Below is a small trained network, with its code and all its weights. Each question gives an input and a class and asks what happens when units are switched off, that is, made to give their printed mean instead of their output.

import numpy as np


def w(rows, s, z=0):
    codes = np.array(rows[::2]) - 128.0
    scale = np.full(codes.shape[1], s)
    scale[-1] = z or s
    return codes * scale


def f(y):
    return np.maximum(y, 0)


def log_softmax(a):
    a = a - a.max(-1, keepdims=True)
    return a - np.log(np.exp(a).sum(-1, keepdims=True))


def net(x, mask):
    res = np.array(x, float).reshape(1, 6) / 4 @ E
    y = f(res @ A[0][:, :-1].T + A[0][:, -1])
    res = res + np.where(mask, y, B[0][:, -1]) @ B[0][:, :-1]
    return log_softmax(res[-1] @ U[:, :-1].T + U[:, -1])


A, B = {}, {}
E = w([
[153,102,161,111,96,66,71,63,224,172,165],'x0',
[93,76,63,132,93,101,100,139,173,82,129],'x1',
[180,73,139,238,79,114,181,231,216,227,193],'x2',
[120,165,20,189,66,238,179,82,255,123,84],'x3',
[128,92,213,11,99,184,144,165,129,122,43],'x4',
[217,127,148,103,34,132,179,14,144,76,236],'x5',
],0.0085)
A[0] = w([
[4,190,77,154,162,209,95,138,86,161,81,149],'n1',
[79,108,56,60,134,14,68,75,184,80,145,174],'n2',
[156,67,141,152,125,123,23,121,184,210,141,154],'n3',
[214,136,148,105,129,183,122,224,93,114,164,146],'n4',
[131,143,160,109,90,206,165,56,52,119,156,47],'n5',
[148,125,97,142,184,153,133,196,123,233,135,165],'n6',
[135,69,189,101,48,117,134,160,69,92,67,245],'n7',
[122,176,110,101,109,2,77,140,135,145,175,144],'n8',
[128,73,170,66,147,49,167,206,54,148,173,223],'n9',
[233,68,153,123,96,158,136,128,149,188,191,136],'n10',
[163,70,129,64,79,179,61,10,149,85,162,251],'n11',
],0.007,0.0023)
B[0] = w([
[77,195,131,111,162,172,75,114,148,148,1,255],'n1',
[100,95,162,188,209,41,35,163,54,186,78,211],'n2',
[159,97,219,125,23,145,198,126,127,176,70,195],'n3',
[125,95,214,85,78,55,77,185,176,155,135,186],'n4',
[192,169,210,158,154,90,148,121,98,70,185,197],'n5',
[48,100,119,111,116,111,78,144,72,213,142,202],'n6',
[159,171,122,103,118,53,161,160,71,189,126,219],'n7',
[92,173,155,153,183,43,127,207,152,106,118,189],'n8',
[8,78,166,127,179,40,123,189,132,159,174,246],'n9',
[218,135,131,57,79,155,146,143,156,104,156,218],'n10',
[132,199,190,162,108,99,204,108,177,196,227,242],'n11',
],0.0078,0.0098)
U = w([
[120,118,38,127,188,206,82,153,143,77,69,45],'0',
[254,106,163,73,94,173,194,98,150,49,181,89],'1',
[87,22,193,168,222,73,78,215,95,194,112,251],'2',
],0.0081,0.0022)

Each question gives the input, the list of numbers given to net, and the class t.
The units are the neurons (one row each of A and B). Each row of codes is followed by its name. A weight is (code - 128) times the scale printed after its matrix; where a second scale follows, it is the last column's (A, B and U).
mask holds one flag per neuron, in row order. A switched-off neuron (its flag False) gives its mean, the last column of its row in B, instead of its output. The means were averaged over made-up inputs and are rounded, as every weight is.
A unit's drop is (log p(t) with every unit on - log p(t) with that unit switched off) / (log p(t) with every unit on - log p(t) with every unit switched off).
The circuit of an input: a set's keep is (log p(t) with only the set's units on - log p(t) with every unit switched off) / (log p(t) with every unit on - log p(t) with every unit switched off). Starting from all 11 units, units are removed one at a time, each time the one whose removal leaves the highest keep (on an exact tie, the one counted first), for as long as the keep stays at least 0.8.
units of the circuit, in order: the units of the circuit, biggest drop first
top k neurons: the k neurons with the biggest drops, biggest first
drop when u is switched off: that unit's drop, to one decimal
input [-2,1,4,5,-5,-5], class 0: units of the circuit, in order : n9; n2; n1
input [2,-4,-4,0,-6,4], class 1: units of the circuit, in order : n9
input [-1,8,-7,3,2,-5], class 0: top 2 neurons : n9; n1
input [4,2,-5,1,-5,7], class 2: top 4 neurons : n2; n8; n10; n3
input [-3,7,2,8,7,1], class 0: top 4 neurons : n10; n5; n3; n4
input [-5,7,-8,1,8,-5], class 0: top 2 neurons : n1; n9
input [-8,1,8,-3,0,8], class 1: top 2 neurons : n10; n2
input [0,5,-5,4,-1,-4], class 0: top 2 neurons : n9; n1
input [-6,5,-5,1,3,4], class 1: drop when n9 is switched off : 0.2
input [-5,4,-2,-1,-2,0], class 0: drop when n9 is switched off : 0.2
input [-1,-7,1,3,-7,2], class 1: drop when n1 is switched off : 0.1
